Below are the code and all the weights of a small trained network. Each question names an input and a target symbol and asks about switching units off, where a switched-off unit gives its printed mean instead of its output.

import numpy as np


def w(rows, s, z=0):
    codes = np.array(rows[::2]) - 128.0
    scale = np.full(codes.shape[1], s)
    scale[-1] = z or s
    return codes * scale


def f(y):
    return y / 2 * (1 + np.tanh(0.7978845608 * (y + 0.044715 * y**3)))


def softmax(a):
    e = np.exp(a - a.max(-1, keepdims=True))
    return e / e.sum(-1, keepdims=True)


def log_softmax(a):
    a = a - a.max(-1, keepdims=True)
    return a - np.log(np.exp(a).sum(-1, keepdims=True))


def net(x, mask):
    ids = ['αβγεζθλμπστφ'.index(c) for c in x.split()]
    T = len(ids)
    res = E[ids] + P[:T]
    r = res
    for j in range(3):
        rows = slice(4 * j, 4 * j + 4)
        q, k, v = (r @ M[0][rows].T for M in (Q, K, V))
        z = softmax(np.where(np.tri(T) > 0, q @ k.T / 4**0.5, -1e9)) @ v
        o = O[0][rows]
        res = res + np.where(mask[j], z, o[:, -1]) @ o[:, :-1]
    y = f(res @ A[0][:, :-1].T + A[0][:, -1])
    res = res + np.where(mask[3:19], y, B[0][:, -1]) @ B[0][:, :-1]
    return log_softmax(res[-1] @ U[:, :-1].T + U[:, -1])


Q, K, V, O, A, B = {}, {}, {}, {}, {}, {}
E = w([
[196,191,91],'α',
[224,64,75],'β',
[148,175,151],'γ',
[31,166,119],'ε',
[95,111,155],'ζ',
[127,81,237],'θ',
[96,109,159],'λ',
[168,80,130],'μ',
[26,139,194],'π',
[95,169,41],'σ',
[190,190,91],'τ',
[156,123,4],'φ',
],0.017)
P = w([
[42,8,60],'0',
[122,155,124],'1',
[125,153,129],'2',
[123,153,132],'3',
[122,153,136],'4',
[122,151,136],'5',
[121,152,138],'6',
[122,151,138],'7',
[121,151,138],'8',
],0.016)
Q[0] = w([
[108,144,144],'head 1',
[249,141,183],'head 1',
[155,227,81],'head 1',
[126,59,57],'head 1',
[55,111,154],'head 2',
[175,108,121],'head 2',
[187,175,135],'head 2',
[128,181,225],'head 2',
[77,106,136],'head 3',
[159,232,141],'head 3',
[90,84,87],'head 3',
[127,28,187],'head 3',
],0.016)
K[0] = w([
[92,130,148],'head 1',
[165,60,137],'head 1',
[104,118,58],'head 1',
[237,240,127],'head 1',
[187,162,163],'head 2',
[100,150,81],'head 2',
[167,104,167],'head 2',
[104,118,253],'head 2',
[36,67,112],'head 3',
[97,151,192],'head 3',
[126,108,75],'head 3',
[133,57,169],'head 3',
],0.018)
V[0] = w([
[91,82,48],'head 1',
[165,47,173],'head 1',
[162,175,58],'head 1',
[249,87,89],'head 1',
[89,157,122],'head 2',
[115,115,150],'head 2',
[110,43,102],'head 2',
[150,89,130],'head 2',
[91,78,141],'head 3',
[165,38,25],'head 3',
[100,78,96],'head 3',
[139,207,104],'head 3',
],0.011)
O[0] = w([
[38,72,105,255],'head 1',
[148,109,190,146],'head 1',
[163,85,1,118],'head 1',
[180,25,107,123],'head 1',
[154,147,140,136],'head 2',
[123,145,121,132],'head 2',
[107,104,173,186],'head 2',
[117,122,129,135],'head 2',
[113,128,137,121],'head 3',
[174,221,129,149],'head 3',
[156,126,147,135],'head 3',
[88,113,154,144],'head 3',
],0.0091,0.011)
A[0] = w([
[58,131,101,100],'neuron 1',
[86,185,113,182],'neuron 2',
[28,121,220,99],'neuron 3',
[160,51,80,108],'neuron 4',
[40,181,142,178],'neuron 5',
[134,53,84,65],'neuron 6',
[80,5,84,136],'neuron 7',
[149,49,78,84],'neuron 8',
[63,162,105,77],'neuron 9',
[156,98,167,188],'neuron 10',
[70,163,66,150],'neuron 11',
[159,161,49,182],'neuron 12',
[102,27,142,80],'neuron 13',
[92,82,88,70],'neuron 14',
[137,236,162,115],'neuron 15',
[58,98,198,7],'neuron 16',
],0.011,0.013)
B[0] = w([
[160,140,109,178],'neuron 1',
[135,89,89,201],'neuron 2',
[80,162,117,244],'neuron 3',
[114,165,145,185],'neuron 4',
[122,95,119,250],'neuron 5',
[145,181,132,166],'neuron 6',
[142,102,150,224],'neuron 7',
[130,176,129,178],'neuron 8',
[186,160,163,169],'neuron 9',
[75,111,148,169],'neuron 10',
[143,148,99,193],'neuron 11',
[133,92,186,169],'neuron 12',
[179,154,121,169],'neuron 13',
[182,144,112,149],'neuron 14',
[167,108,147,174],'neuron 15',
[249,136,146,168],'neuron 16',
],0.012,0.019)
U = w([
[169,103,131,163],'α',
[227,125,212,31],'β',
[85,86,122,254],'γ',
[121,210,92,111],'ε',
[125,162,164,146],'ζ',
[116,172,230,28],'θ',
[109,169,170,159],'λ',
[161,4,198,156],'μ',
[140,248,177,64],'π',
[186,49,81,61],'σ',
[168,89,127,196],'τ',
[204,172,117,67],'φ',
],0.013,0.0091)

Each question gives the input, a string of symbols that net reads in full, and the target symbol t.
The units are the heads (4 rows each of Q, K, V and O) and the neurons (one row each of A and B). Each row of codes is followed by its name. A weight is (code - 128) times the scale printed after its matrix; where a second scale follows, it is the last column's (O, A, B and U).
mask holds one flag per unit, heads first, then neurons. A switched-off unit (its flag False) gives its mean, the last column of its rows in O or B, instead of its output. The means were averaged over made-up inputs and are rounded, as every weight is.
A unit's drop is (log p(t) with every unit on - log p(t) with that unit switched off) / (log p(t) with every unit on - log p(t) with every unit switched off).
The circuit of an input: a set's keep is (log p(t) with only the set's units on - log p(t) with every unit switched off) / (log p(t) with every unit on - log p(t) with every unit switched off). Starting from the 12 units with the biggest drops (on a tie, the unit counted first), units are removed one at a time, each time the one whose removal leaves the highest keep (on an exact tie, the one counted first), for as long as the keep stays at least 0.8.
circuit, biggest first: the units of the circuit, biggest drop first
unit that matters most: the unit with the biggest drop
k most important neurons: the k neurons with the biggest drops, biggest first
which heads matter: for each layer, one digit per head in row order, 1 if its drop is at least 0.15 and else 0, layers parted by /
input γ μ ζ, target γ: circuit, biggest first	[neuron 16; neuron 9; neuron 6; neuron 12]
input ε μ π β γ σ σ ε, target ε: circuit, biggest first	[head 1; neuron 2; neuron 11]
input μ λ γ μ β γ, target μ: circuit, biggest first	[head 1; head 3]
input γ τ τ σ γ γ λ γ τ, target γ: which heads matter	001
input ε λ γ γ, target ε: which heads matter	100
input γ λ τ β α φ, target φ: circuit, biggest first	[head 1; neuron 5]
input β λ γ ε γ, target β: most important neuron	[neuron 13]
input φ β α ζ γ γ τ α, target φ: 4 most important neurons	[neuron 6; neuron 13; neuron 14; neuron 8]
input ε γ ε α γ π μ α, target ε: circuit, biggest first	[head 1; neuron 11; neuron 2]
input γ γ μ ε φ μ γ ζ, target γ: 2 most important neurons	[neuron 16; neuron 13]
input β π π τ, target β: 3 most important neurons	[neuron 13; neuron 7; neuron 6]
input π τ γ β ε, target ε: which heads matter	110
input β γ β γ μ β β, target β: which heads matter	100
input ε τ τ γ γ τ μ γ π, target π: which heads matter	101
input σ μ γ τ, target σ: which heads matter	100
input γ ε γ β ε α, target γ: unit that matters most	head 3
input σ γ ε μ γ γ γ γ, target σ: which heads matter	100
input φ β ε γ τ, target φ: 3 most important neurons	[neuron 13; neuron 6; neuron 14]
input μ φ γ γ ζ π, target π: 3 most important neurons	[neuron 3; neuron 7; neuron 16]
input β γ μ γ, target β: 2 most important neurons	[neuron 7; neuron 13]
input θ μ π γ, target θ: circuit, biggest first	[head 1]
input β β ζ τ, target β: which heads matter	111
input π ζ α, target π: 2 most important neurons	[neuron 3; neuron 9]
input γ α σ τ λ τ μ β γ, target γ: which heads matter	000
input β μ β γ γ λ, target β: which heads matter	101
